In the rows, zero is written as 128.
Each row of numbers stands for one element and depends on some of the facts below. Use the named rows to name the rest.

There are 3 kinds of fact about the elements: tritre, floda, lites.
tritre: points at; floda: belongs to class; lites: is of sort
Q157 tritre Q35; Q335 tritre Q784; Q964 tritre Q335; Q704 tritre Q534; Q704 tritre Q936; Q296 tritre Q615
Q147 tritre Q536; Q147 tritre Q987; Q863 tritre Q612; Q66 tritre Q372; Q908 tritre Q157; Q358 tritre Q344
Q987 tritre Q536; Q885 tritre Q636; Q885 tritre Q418; Q92 tritre Q445; Q317 tritre Q520; Q317 tritre Q344
Q353 tritre Q885; Q313 tritre Q372; Q313 tritre Q702; Q313 tritre Q818; Q841 tritre Q344; Q895 tritre Q536
Q506 tritre Q77; Q506 tritre Q114; Q256 tritre Q143; Q840 tritre Q842; Q991 tritre Q196; Q991 tritre Q818
Q682 tritre Q842; Q682 tritre Q196; Q946 tritre Q372; Q874 tritre Q235; Q874 tritre Q769; Q77 tritre Q842
Q612 tritre Q147; Q612 tritre Q916; Q916 tritre Q307; Q149 tritre Q224; Q206 tritre Q735; Q206 tritre Q235
Q206 tritre Q196; Q42 tritre Q418; Q252 tritre Q307; Q670 tritre Q307; Q143 tritre Q206; Q235 tritre Q818
Q23 tritre Q356; Q234 tritre Q178; Q797 tritre Q895; Q257 tritre Q42; Q310 tritre Q636; Q310 tritre Q835
Q851 tritre Q287; Q926 tritre Q55; Q356 tritre Q965; Q356 tritre Q964; Q305 tritre Q991; Q489 tritre Q150
Q556 tritre Q150; Q261 tritre Q96; Q432 tritre Q224; Q432 tritre Q777; Q266 tritre Q660; Q225 tritre Q857
Q836 tritre Q777; Q628 tritre Q836; Q702 tritre Q787; Q868 tritre Q657; Q868 tritre Q356; Q868 tritre Q147
Q983 tritre Q987; Q981 tritre Q965; Q46 tritre Q259; Q71 tritre Q536; Q71 tritre Q946; Q826 tritre Q344
Q615 tritre Q35; Q406 tritre Q895; Q406 tritre Q252; Q406 tritre Q536; Q406 tritre Q987; Q199 tritre Q520
Q123 tritre Q851; Q123 tritre Q875; Q339 tritre Q344; Q224 tritre Q362; Q224 tritre Q818; Q96 tritre Q818
Q286 tritre Q983; Q370 tritre Q520; Q307 tritre Q536; Q178 tritre Q339; Q511 tritre Q802; Q362 tritre Q895
Q665 tritre Q234; Q929 floda tramek; Q157 floda flidras; Q335 floda tramek; Q196 floda tramek; Q964 floda savadrok
Q704 floda tramek; Q296 floda tramek; Q147 floda paklutras; Q863 floda paklutras; Q66 floda paklutras; Q908 floda trebrak
Q822 floda paklutras; Q358 floda paklutras; Q987 floda tramek; Q885 floda flidras; Q835 floda paklutras; Q92 floda tramek
Q161 floda flidras; Q784 floda tibim; Q317 floda tramek; Q397 floda stigrimi; Q735 floda paklutras; Q353 floda paklutras
Q313 floda flidras; Q427 floda paklutras; Q114 floda savadrok; Q841 floda tramek; Q895 floda savadrok; Q506 floda savadrok
Q782 floda tramek; Q35 floda savadrok; Q256 floda tibim; Q840 floda tramek; Q991 floda savadrok; Q682 floda savadrok
Q946 floda savadrok; Q190 floda flidras; Q874 floda tibim; Q77 floda savadrok; Q612 floda savadrok; Q818 floda savadrok
Q916 floda savadrok; Q715 floda savadrok; Q344 floda savadrok; Q149 floda flidras; Q206 floda tibim; Q372 floda tramek
Q140 floda trebrak; Q42 floda trebrak; Q252 floda tramek; Q259 floda savadrok; Q98 floda trebrak; Q795 floda savadrok
Q670 floda savadrok; Q660 floda trebrak; Q787 floda flidras; Q143 floda stigrimi; Q777 floda tramek; Q418 floda trebrak
Q235 floda trebrak; Q445 floda tibim; Q886 floda paklutras; Q491 floda tibim; Q287 floda stigrimi; Q890 floda stigrimi
Q769 floda tramek; Q23 floda savadrok; Q936 floda stigrimi; Q234 floda tramek; Q797 floda savadrok; Q257 floda savadrok
Q310 floda tramek; Q851 floda savadrok; Q875 floda tramek; Q926 floda paklutras; Q534 floda savadrok; Q356 floda flidras
Q305 floda tramek; Q489 floda savadrok; Q556 floda savadrok; Q261 floda tramek; Q432 floda trebrak; Q266 floda tramek
Q225 floda savadrok; Q836 floda savadrok; Q756 floda tramek; Q536 floda stigrimi; Q628 floda savadrok; Q702 floda tibim
Q94 floda trebrak; Q857 floda savadrok; Q842 floda tramek; Q868 floda savadrok; Q983 floda tramek; Q981 floda stigrimi
Q46 floda paklutras; Q71 floda savadrok; Q826 floda stigrimi; Q615 floda tramek; Q636 floda savadrok; Q89 floda flidras
Q406 floda savadrok; Q802 floda savadrok; Q967 floda paklutras; Q812 floda savadrok; Q199 floda paklutras; Q123 floda savadrok
Q339 floda tibim; Q224 floda paklutras; Q913 floda savadrok; Q520 floda paklutras; Q96 floda savadrok; Q286 floda flidras
Q370 floda savadrok; Q369 floda savadrok; Q307 floda paklutras; Q783 floda tibim; Q178 floda savadrok; Q150 floda savadrok
Q55 floda paklutras; Q657 floda flidras; Q86 floda flidras; Q129 floda tramek; Q511 floda savadrok; Q362 floda flidras
Q665 floda savadrok; Q679 floda flidras; Q965 floda savadrok; Q929 lites 696; Q157 lites 696; Q335 lites 696
Q196 lites 71; Q964 lites 450; Q704 lites 450; Q296 lites 450; Q147 lites 696; Q863 lites 450
Q66 lites 753; Q908 lites 450; Q822 lites 753; Q358 lites 71; Q987 lites 269; Q885 lites 450
Q835 lites 269; Q92 lites 450; Q161 lites 269; Q784 lites 450; Q317 lites 450; Q397 lites 450
Q735 lites 269; Q353 lites 269; Q313 lites 450; Q427 lites 269; Q114 lites 269; Q841 lites 696
Q895 lites 269; Q506 lites 696; Q782 lites 269; Q35 lites 696; Q256 lites 696; Q840 lites 450
Q991 lites 71; Q682 lites 753; Q946 lites 450; Q190 lites 71; Q874 lites 269; Q77 lites 269
Q612 lites 696; Q818 lites 450; Q916 lites 450; Q715 lites 696; Q344 lites 753; Q149 lites 71
Q206 lites 450; Q372 lites 753; Q140 lites 753; Q42 lites 450; Q252 lites 450; Q259 lites 71
Q98 lites 450; Q795 lites 450; Q670 lites 696; Q660 lites 450; Q787 lites 753; Q143 lites 450
Q777 lites 450; Q418 lites 450; Q235 lites 450; Q445 lites 753; Q886 lites 696; Q491 lites 450
Q287 lites 696; Q890 lites 71; Q769 lites 269; Q23 lites 269; Q936 lites 696; Q234 lites 269
Q797 lites 696; Q257 lites 753; Q310 lites 753; Q851 lites 71; Q875 lites 269; Q926 lites 71
Q534 lites 450; Q356 lites 71; Q305 lites 269; Q489 lites 753; Q556 lites 696; Q261 lites 753
Q432 lites 269; Q266 lites 71; Q225 lites 71; Q836 lites 71; Q756 lites 71; Q536 lites 269
Q628 lites 753; Q702 lites 269; Q94 lites 696; Q857 lites 269; Q842 lites 753; Q868 lites 450
Q983 lites 71; Q981 lites 71; Q46 lites 450; Q71 lites 71; Q826 lites 450; Q615 lites 696
Q636 lites 450; Q89 lites 450; Q406 lites 696; Q802 lites 71; Q967 lites 450; Q812 lites 71
Q199 lites 450; Q123 lites 71; Q339 lites 450; Q224 lites 71; Q913 lites 269; Q520 lites 450
Q96 lites 696; Q286 lites 696; Q370 lites 696; Q369 lites 753; Q307 lites 696; Q783 lites 71
Q178 lites 71; Q150 lites 450; Q55 lites 71; Q657 lites 450; Q86 lites 753; Q129 lites 450
Q511 lites 71; Q362 lites 450; Q665 lites 450; Q679 lites 696; Q965 lites 269

Known rows:
[105 105 126 147  55 123 126 139 103 119 134 129 118 109 113 129 125 132
 133 128 137 162 119 124 134 130 143 136 149 153 120 132 134 115 128 120
 105 124 105 126 129 108 156 140 121 130 111 153 117 125 151 134]: Q628
[ 86 102 123 134  45 116 129 137 105 123 139 133 118 113 121 120 145 140
 129 132 127 147 110 127 148 131 142 127 139 142 123 126 143 106 116 116
 104 118 109 121 142 113 159 129 112 128  99 146 135 119 146 128]: Q836
[155 167 138 141 119 145 178  95  98 109 136  98 130 132 134 108 111 137
 131 112 143 136 145 155 108 119 112 111 161 126 145 130 137 141 123 109
 152 105 126 146 116 143  87 130 163 137 125  97 135 135 127 157]: Q114
[140  96 126 134 131 126  42 174 195 164 124 152  71 204 146  99 156  52
 123 179  85 123 225 110 136 136  96 137 111 113 174 112 122  88 187 142
 125 163  48 104 140  45 222  98  95 152 104 126 133 103  92 127]: Q224
[219 102 137 139 136 155 140 136 150 167 122 109  69 211 160  86 119  66
 100 139 132 109 244 157 112 165 115 120 160 111 186  99 175 112 152 117
 187 134  62 139 103  97 124 106 150 169  98  94 137 119 116 171]: Q818
[125 113 107 140 114 118  99 146 155 119 129 126 100 140 129 136 145 117
 135 142 140 159 152  97 125 107 124 152 127 136 131 144 115 119 149 131
 142 160  95 106 130 113 143 129 126 138 129 130 142 127 112 137]: Q305
[102 131 107 155  34 119 137 125 105 108 135 124 111 100 119 139 147 137
 126 131 156 189 112 112 138 114 130 145 155 153 126 140 128 122 126 111
 122 136  85 109 137 117 141 141 141 134 111 143 152 134 140 142]: Q77
[146 157 165 117 184 149 133 116 125 157 113 143 161 121 143 138 113 138
  83 115  84  98 104 130 122 121 135 101  75 118 115 115 174 103 121 109
 146  89 203 134 123 155  94 123 139 115  96 119 175 133 103 128]: Q287
[142 196 153 134 202 136 120 107 122 137 115 119 143 129 132 116 107  99
 132 147  99 123 120 143 101 106  78  99 128 106 142 128 114 158 161 142
 127 115 138 148 129 123 139 132 132 118 145 109 109 134 100 126]: Q822
[109 114 104 135 111 111 112 130 130 130 116 131 117 106 128 160 143 131
 115 148 144 160 100 113 136 128 129 142 127 138 122 133 128 136 137 134
 125 162  99 112 139 134 145 141 128 124 130 147 138 138 126 119]: Q840
[169  66 156 138 189  82  98 161 112  83  73  98 152 188  90 111  71 149
 218  98 150  87 173 163  68  97 131 110 180 143 105 101  96 193  56 127
  82   8 207 161  91 145 121 142 101 147 123 103 126 121 181 151]: Q344
[129 122 107  95  93 195 178 129 161  88 214 154 112 118  90 117 111 130
 148  26 122  66 214 131 147 193 142 176 144 165 129 154  38 103 119 150
 149 200  81 111 131  89  96 106 159 128 196 105  49  87 162 116]: Q895
[136 137 163 111 116 134 170 100  98 134 141 122 139 134 143  84 127 133
 117 114 114 106 114 163 125 139 126  92 147 107 143 120 158 125 114 108
 127  73 152 165 121 137 109 116 127 127 113 108 123 115 138 140]: Q715
[144 141 147 115 163 141 139 115 129 146 131 111 129 150 156  97 124 120
 125 144 111 110 131 142 117 121 113  99 124 100 152 122 158 121 146 126
 150 114 147 146 124 134 116 117 125 127 127 111 127 123  97 136]: Q196
[157 175 133 133 177 139 147 102 129 122 127 102 130 135 146 119 123 125
 135 128 137 139 137 139 103 103 106 115 135 112 145 136 131 146 144 124
 165 129 143 140 117 149  89 130 152 133 143 101 132 131  99 146]: Q769
[135 139 163 104 169 125 143 100 124 143 136 125 143 136 152  97 132 129
 122 132 106 102 105 150 123 122 121 101 120  97 140 128 151 127 137 123
 132  93 172 158 122 150 111 118 114 119 131 112 125 116 112 129]: Q929
[107  93 128 116 104 121 115 148 143 139 142 151 134 122 134 120 152 137
 129 137 119 123 103 106 158 136 165 139  93 122 109 137 132 100 122 122
 106 122 159 122 125 116 135 123 102 120 117 150 129 121 139 112]: Q286

Rows to name:
No name comes twice in this set of rows, the named rows included.
[121 130 100  80 151 195 160 129 183  91 216 159 121 110 102 131 116 132
 156  37 115  56 190 117 139 181 136 184 116 154 124 172  17 108 129 165
 149 230 103 101 137 104  89 105 148 115 225 110  41  88 138 100]  Q987
[109 119  98 139  90 117 127 134 124 137 116 131 130  98 128 167 143 143
 112 147 156 165  83  99 151 128 154 154 109 135 108 134 138 133 124 126
 118 162 123 107 133 138 130 145 126 123 117 164 141 155 135 116]  Q885
[124 105 110 137  69 129 134 134 117 123 128 132 108 125 118 142 135 126
 116 126 147 146 140 128 139 150 138 147 152 148 133 124 129 125 124 127
 124 153  73 115 138 120 146 133 136 137 116 141 130 130 153 131]  Q946
[151 137 155 110 159 135 157 111 123 150 132 126 154 138 154  98 135 136
 122 130 114 100 110 138 133 132 148 102 104  96 126 126 160 123 120 117
 139  86 193 154 111 144  88 114 119 124 121 121 127 129 120 128]  Q679
[ 95  67 125 134  65  95 102 160 115 101 112 130 130 132 101 130 131 152
 166 124 138 132 123 128 132 118 143 130 153 154 108 119 115 131  90 123
  80  85 130 126 133 118 163 133  98 133 102 141 141 118 167 126]  Q178
[151  50 127 138  60 138  99 171 159 159 135 131  63 206 148  87 153  77
 114 155 115 126 232 118 142 155 140 135 141 131 168 113 165  66 151 117
 142 136  54 114 120  55 187 102 114 163  75 133 146 104 123 155]  Q991
[ 92 148 135 125 131 112  84 134 140 127 120 141 132 123 118 128 146 115
 140 154  96 135 114 122 133 109  92 117 119 119 132 129 100 130 152 143
  96 137 110 118 152 105 184 122 100 118 130 132 126 122 112 104]  Q926
[104  98 132 118  79 112 115 140 131 136 138 149 133 125 132 110 162 132
 127 143 120 133 100 110 158 133 153 132 110 120 118 133 132 108 122 121
  98 117 138 124 132 110 151 122 100 123 105 152 136 120 141 116]  Q256
[148 183 136 131 213 113 111 107 127 125  90 111 144 136 127 137 109 116
 140 143 122 121 127 153  95 107  73 106 133 113 145 112 102 186 146 146
 123 126 125 141 133 145 130 135 137 120 153 101 130 145 111 120]  Q520
[173 184 133 101 226 218 172 112 166 115 173 146 150 120 112 148  73 133
 109  32  92  47 191 127 112 158 128 149  81 142 114 142  81 104 118 137
 189 178 169 111 115 142  40 107 195 115 174  87 109 120 112 123]  Q536
[ 77  97 131 114  39 121 132 132 108 121 158 153 127  97 114 115 148 145
 119 113 116 130  99 123 161 153 151 130 136 143 117 134 127  95 116 120
  93 115 114 130 141 115 157 125 104 118 110 151 122 106 161 114]  Q612
[ 92 120 101 125  54 137 156 122 110 108 153 139 124  75 100 154 127 150
 117  97 146 144 104 125 150 163 142 150 152 163 111 138 105 122 118 133
 121 171  78 110 146 130 134 140 142 117 143 148 101 127 163 112]  Q916
[118  86 118 130  95 127 108 160 147 144 131 138 119 147 138 126 146 123
 135 152 126 129 138  97 152 133 157 142 100 128 123 133 141  96 127 126
 122 133 135 111 129 102 139 116 106 134 104 150 133 128 124 124]  Q149
[128  58 107 133 168  69  55 175 153  97  79 124 131 158  98 164 119 149
 194 123 160 122 146 119 100 106 131 148 141 153  99 114  81 179  82 149
  88 104 143 120 128 148 159 146  92 133 140 134 146 130 157 120]  Q317

The same elements again, as new rows of numbers:
Some elements and their rows:
[139 121 100 161 130  75 127 110 159 135 152  96 121 140  88 135 125 149
 145 136 113 144 105 130 150 125 115 108 138 150 121 130 157 137 133 146
 143 140]: Q234
[131 121  99 160 122  75 122 121 153 130 150  93 112 137  90 134 121 145
 149 143 114 146 107 134 136 106 114  96 137 143 123 125 158 129 120 141
 140 134]: Q266
[136 121 112 180 123  74  99 133 154 119 157  93 127 139  97 116 116 143
 138 129 119 133  99 131 156  77 121 138 131 144 124 127 163 137 126 145
 140 128]: Q261
[114 127 137 184 119  76  95 144  99 106 168 120 111 210  96 189 103 139
 147 116  86 104 120 144  15  69 127 180 129 145 127 132 186 142 135 138
 142 104]: Q96
[117 123 148 171 113  83  92 116 118 156 111 114 114 125  91 123 135 158
 116 147 121 122 108 120  97 146 122 132 131 151 131 127 132 145 118 145
 138 114]: Q795
[130 123 148 172 117  78  95 123 150 148  98  95 108 127  86 105 130 155
 120 143 123 122 107 127 106 144 122 125 135 154 125 123 132 132 122 146
 136 125]: Q129
[116 122 148 177 102  94  85 125 120 147 123 105 127 110  99 118 132 150
 109 151 135 108  98 118 130 116 127 139 125 138 127 122 138 146 118 141
 138 123]: Q369
[124 122 150 169 114  81  95 117 138 153 107  95 113 122  86 108 136 158
 124 151 119 128 102 121  94 148 121 119 134 156 132 124 131 137 122 146
 143 121]: Q418
[140 120  71 167 129  96 135 142  87 137 177 128 133 129 109 165 118 154
 120 142 125 188 121 121  96 192 121  73 125 158  87 122 145 114 115 160
 154 125]: Q358
[129 123 145 171 116  77  95 121 154 149 101  92 108 128  85 106 129 156
 123 142 124 123 106 127 105 141 123 124 136 155 127 124 135 133 124 146
 136 125]: Q777
[125 120 109 168 118  84 106 119 129 144 165 106 138 120 100 132 127 149
 131 139 119 137  94 122 158  92 118 130 128 139 130 129 157 151 113 142
 143 123]: Q489
[119 127 138 158 100  94 103 115 117 116 110  89 114 121  88 142 127 143
 127 175 116 129 108 118 116 139 129 119 138 153 130 122 147 136 110 133
 130 122]: Q783
[123 113 115 148 143  90 140 138 119 139 157 134 100 123  98 162 115 136
 118 147  67 129 108 129 152 112 107 202 141 101 129 129 151 137 107 140
 146 111]: Q406
[126 119 106 144 124  95 132 116 131 159 165 115 119 137  93 172 125 147
 139 146  98 132 104 129 104 109 111 140 136 128 131 129 159 149 109 138
 148 123]: Q612
[124 120  86 155 117  87 122 116 138 140 150 110 121 124  86 167 115 149
 142 143 125 151 109 131 141 101 113  96 136 147 127 128 163 144 112 137
 134 121]: Q981
[123 122 155 171 116  79  93 121 132 147 108  98 111 127  90 106 134 156
 121 150 118 124 105 123  97 150 124 129 134 155 130 125 131 135 123 147
 143 118]: Q98
[126 122 149 172 110  82 107 118 150 138 103  94 106 126  85 124 133 151
 119 149 128 113 106 127 117 145 123 120 134 148 122 122 137 130 138 142
 137 139]: Q875

Rows to name:
No name comes twice in this set of rows, the named rows included.
[132 128 119 166 131  74 100 113 125 111 148  92 132 154  88 141 115 144
 151 144  90 154 106 127 119 109 125 147 143 171 143 135 172 149 116 142
 134 107]  Q206
[129 118 111 169 146  79 112 140 132 118 144 106 119 129  88 139 108 149
 127 136  83 172 106 130 136 116 115 170 145 157 130 133 163 132 121 148
 144 104]  Q362
[126 121 111 162 131  75 113 111 127 156 155 114 127 134  93 132 127 155
 138 137 106 152 105 124 128 125 114 119 134 153 134 134 153 149 114 148
 142 112]  Q665
[116 116 109 179 119  90 104 145 120 150 170 102 144 121  98 140 129 156
 125 132 116 169  93 122 110  94 116 143 129 146 124 128 170 137 131 148
 153 119]  Q66
[118 127 143 198 135  53  83 142 112  95 157 104 111 203  93 134 103 145
 149 111  85 134 114 141  57  80 127 168 133 168 134 134 181 134 143 147
 143 100]  Q235
[137 116 105 155 144  69 123 119 163 147 143 101 113 118  88 109 122 150
 136 137  92 160 100 129 180 115 107 138 144 140 133 132 148 136 112 148
 141 123]  Q252
[101 118 134 170 101  99 107 140 107 159 121 104 117 112  89 148 138 159
 114 153 127 154 106 120  51 143 117 112 130 147 120 119 147 123 129 142
 149 123]  Q55
[123 122 111 172 118  83 101 120 128 141 169 103 138 132  99 132 124 149
 135 134 121 135  94 123 148  79 119 133 127 144 133 130 163 152 118 141
 142 121]  Q682
[110 119 143 162 101 111 110 143 114 168 123 104 119 125  90 176 137 158
 112 151 116 127 107 124  13 144 119 145 132 139 117 119 147 129 128 140
 154 125]  Q886
[126 121 112 158 133  76 116 111 129 156 155 115 126 130  92 131 128 156
 136 139 103 152 102 124 137 122 111 125 135 149 137 134 151 150 112 147
 141 111]  Q868
[127 122 107 160 130  75 116 105 132 160 157 110 130 133  92 136 130 157
 141 136 110 156 103 124 129 120 112 112 135 154 138 134 155 152 112 147
 143 113]  Q964
[123 118 100 168 134  87 118 133 115 164 160 112 136 129  94 141 130 163
 128 133 108 186 105 121  88 146 112 119 134 162 120 131 155 133 123 156
 153 114]  Q199
[138 120 107 173 120  80 107 125 161 134 153  89 130 124  96 111 122 147
 136 137 123 135  94 128 168  88 119 126 133 142 124 126 157 139 120 144
 141 134]  Q310

